Below are the code and all the weights of a small trained network. Each question names an input and a target symbol and asks about switching units off, where a switched-off unit gives its printed mean instead of its output.

import numpy as np


def w(rows, s, z=0):
    codes = np.array(rows[::2]) - 128.0
    scale = np.full(codes.shape[1], s)
    scale[-1] = z or s
    return codes * scale


def f(y):
    return y / 2 * (1 + np.tanh(0.7978845608 * (y + 0.044715 * y**3)))


def softmax(a):
    e = np.exp(a - a.max(-1, keepdims=True))
    return e / e.sum(-1, keepdims=True)


def log_softmax(a):
    a = a - a.max(-1, keepdims=True)
    return a - np.log(np.exp(a).sum(-1, keepdims=True))


def net(x, mask):
    ids = ['ΓΘΞΣδηλπτ'.index(c) for c in x.split()]
    T = len(ids)
    res = E[ids] + P[:T]
    u = 0
    for l in range(2):
        q, k, v = (res @ M[l].T for M in (Q, K, V))
        z = softmax(np.where(np.tri(T) > 0, q @ k.T / 3**0.5, -1e9)) @ v
        res = res + np.where(mask[u], z, O[l][:, -1]) @ O[l][:, :-1]
        u += 1
        y = f(res @ A[l][:, :-1].T + A[l][:, -1])
        res = res + np.where(mask[u : u + 12], y, B[l][:, -1]) @ B[l][:, :-1]
        u += 12
    return log_softmax(res[-1] @ U[:, :-1].T + U[:, -1])


Q, K, V, O, A, B = {}, {}, {}, {}, {}, {}
E = w([
[82,237,118],'Γ',
[183,126,154],'Θ',
[175,79,119],'Ξ',
[139,58,17],'Σ',
[92,95,110],'δ',
[114,31,83],'η',
[144,153,207],'λ',
[51,250,45],'π',
[109,96,123],'τ',
],0.015)
P = w([
[245,93,143],'0',
[115,110,171],'1',
[117,108,158],'2',
[116,100,156],'3',
[112,94,155],'4',
[107,88,146],'5',
[134,82,129],'6',
[122,81,141],'7',
[118,77,133],'8',
[113,65,132],'9',
[136,65,130],'10',
[130,59,121],'11',
[124,47,114],'12',
],0.012)
Q[0] = w([
[255,84,16],'L0H0',
[87,34,216],'L0H0',
[130,203,187],'L0H0',
],0.0098)
K[0] = w([
[173,203,224],'L0H0',
[254,178,168],'L0H0',
[36,110,156],'L0H0',
],0.0089)
V[0] = w([
[226,30,231],'L0H0',
[3,186,252],'L0H0',
[32,18,31],'L0H0',
],0.0055)
O[0] = w([
[56,34,233,252],'L0H0',
[115,183,201,20],'L0H0',
[205,118,7,104],'L0H0',
],0.011,0.004)
A[0] = w([
[105,51,169,101],'L0N0',
[212,100,77,254],'L0N1',
[138,179,99,124],'L0N2',
[138,36,84,163],'L0N3',
[153,67,193,84],'L0N4',
[2,125,133,143],'L0N5',
[231,79,69,85],'L0N6',
[179,116,105,132],'L0N7',
[170,198,156,160],'L0N8',
[169,98,169,102],'L0N9',
[221,79,142,86],'L0N10',
[108,132,58,153],'L0N11',
],0.0097,0.0099)
B[0] = w([
[102,117,131,233],'L0N0',
[123,106,193,229],'L0N1',
[82,120,83,141],'L0N2',
[189,133,139,252],'L0N3',
[75,164,99,196],'L0N4',
[187,190,163,190],'L0N5',
[154,68,99,153],'L0N6',
[49,120,143,138],'L0N7',
[65,71,54,136],'L0N8',
[104,74,62,149],'L0N9',
[94,1,46,141],'L0N10',
[175,150,161,166],'L0N11',
],0.0067,0.012)
Q[1] = w([
[93,101,76],'L1H0',
[127,230,63],'L1H0',
[129,223,1],'L1H0',
],0.004)
K[1] = w([
[16,56,67],'L1H0',
[204,151,216],'L1H0',
[156,251,26],'L1H0',
],0.011)
V[1] = w([
[253,236,170],'L1H0',
[103,132,227],'L1H0',
[182,95,18],'L1H0',
],0.0068)
O[1] = w([
[179,4,134,2],'L1H0',
[93,122,160,112],'L1H0',
[161,203,183,186],'L1H0',
],0.013,0.017)
A[1] = w([
[44,129,64,138],'L1N0',
[78,132,73,148],'L1N1',
[89,173,90,123],'L1N2',
[147,113,195,219],'L1N3',
[151,114,88,117],'L1N4',
[192,100,89,127],'L1N5',
[134,134,167,131],'L1N6',
[145,204,60,124],'L1N7',
[89,160,139,254],'L1N8',
[118,44,173,179],'L1N9',
[149,145,167,101],'L1N10',
[100,119,254,179],'L1N11',
],0.013,0.0071)
B[1] = w([
[156,141,150,174],'L1N0',
[149,171,212,155],'L1N1',
[134,60,96,211],'L1N2',
[253,126,118,161],'L1N3',
[96,232,80,131],'L1N4',
[41,159,147,138],'L1N5',
[127,73,75,159],'L1N6',
[50,101,127,244],'L1N7',
[199,46,155,253],'L1N8',
[95,88,36,158],'L1N9',
[89,152,15,167],'L1N10',
[164,132,101,241],'L1N11',
],0.0065,0.022)
U = w([
[164,91,159,175],'Γ',
[140,102,172,191],'Θ',
[96,123,254,34],'Ξ',
[158,151,97,82],'Σ',
[28,53,116,67],'δ',
[31,130,172,63],'η',
[130,46,57,194],'λ',
[21,108,57,164],'π',
[148,73,83,252],'τ',
],0.0089,0.0022)

Each question gives the input, a string of symbols that net reads in full, and the target symbol t.
The units are the heads (3 rows each of Q, K, V and O) and the neurons (one row each of A and B). Each row of codes is followed by its name. A weight is (code - 128) times the scale printed after its matrix; where a second scale follows, it is the last column's (O, A, B and U).
mask holds one flag per unit, layer by layer, with each layer's heads first. A switched-off unit (its flag False) gives its mean, the last column of its rows in O or B, instead of its output. The means were averaged over made-up inputs and are rounded, as every weight is.
A unit's drop is (log p(t) with every unit on - log p(t) with that unit switched off) / (log p(t) with every unit on - log p(t) with every unit switched off).
The circuit of an input: a set's keep is (log p(t) with only the set's units on - log p(t) with every unit switched off) / (log p(t) with every unit on - log p(t) with every unit switched off). Starting from the 12 units with the biggest drops (on a tie, the unit counted first), units are removed one at a time, each time the one whose removal leaves the highest keep (on an exact tie, the one counted first), for as long as the keep stays at least 0.8.
circuit, biggest first: the units of the circuit, biggest drop first
most important unit: the unit with the biggest drop
top k neurons in layer l: the k neurons of layer l with the biggest drops, biggest first
drop of u: that unit's drop, to one decimal
input η Γ η Σ η η, target π: circuit, biggest first => L1H0; L0H0; L0N10; L1N7
input Σ Σ Σ η Σ Σ δ Ξ Γ Θ Θ Σ, target Σ: circuit, biggest first => L1H0; L0H0; L0N10
input Γ τ Ξ, target λ: circuit, biggest first => L1H0
input η Σ λ Σ Θ η, target π: top 4 neurons in layer 0 => L0N10; L0N1; L0N6; L0N7
input Σ η Θ τ, target Σ: circuit, biggest first => L1H0; L0H0; L0N10
input Γ Σ λ τ δ Σ λ Σ Θ η Σ Θ Θ, target λ: circuit, biggest first => L1H0; L1N9; L0H0; L0N5
input λ Σ Θ Σ Γ δ, target δ: circuit, biggest first => L1H0; L0H0
input Σ η Γ Γ τ η τ Γ η λ, target Σ: circuit, biggest first => L0H0; L1H0; L0N10
input Γ λ Γ δ, target λ: circuit, biggest first => L1H0; L1N7
input Ξ Ξ Σ Σ η, target η: circuit, biggest first => L1H0; L0H0; L0N10; L0N5
input λ Θ Ξ, target δ: circuit, biggest first => L1H0; L0H0
input η Θ Γ δ Θ τ Ξ Ξ Σ, target π: top 2 neurons in layer 1 => L1N7; L1N10
input η Γ π Σ Ξ Γ τ, target π: top 2 neurons in layer 0 => L0N10; L0N5
input η Σ Σ τ Σ Σ Θ δ Σ λ δ, target π: top 4 neurons in layer 1 => L1N7; L1N10; L1N2; L1N1
input Ξ Θ Ξ τ Ξ, target η: circuit, biggest first => L1H0; L0H0; L0N10
input λ Σ Σ λ, target δ: circuit, biggest first => L0H0; L1H0
input Σ λ Σ π Θ Ξ Σ Σ λ, target Σ: top 3 neurons in layer 0 => L0N3; L0N10; L0N6
input Θ η Σ Σ Σ Γ Σ Ξ Σ λ Σ Θ, target Ξ: top neuron in layer 0 => L0N9
input Σ η Ξ τ Ξ, target Σ: top 3 neurons in layer 0 => L0N3; L0N6; L0N10
input Θ λ δ Σ λ λ Σ Θ Σ Θ Θ, target Ξ: top 3 neurons in layer 0 => L0N10; L0N9; L0N4
input λ Γ Θ η Ξ π π τ Σ λ, target δ: top 2 neurons in layer 1 => L1N9; L1N3
input Σ δ Θ Γ Σ Γ Σ Σ Γ δ, target Σ: most important unit => L0N3
input Γ Θ Θ π τ τ Γ π π Γ τ δ, target λ: top 2 neurons in layer 0 => L0N5; L0N10
input Ξ Ξ λ Σ Σ δ τ, target η: top 2 neurons in layer 1 => L1N7; L1N3
input Θ Σ Σ τ, target Ξ: top 4 neurons in layer 1 => L1N1; L1N10; L1N9; L1N0
input Σ Σ Σ, target Σ: top 2 neurons in layer 0 => L0N3; L0N11
input λ Σ Ξ τ Γ δ Σ, target δ: top neuron in layer 0 => L0N5
input Θ τ Θ Σ, target Ξ: drop of L0N5 => 0.0
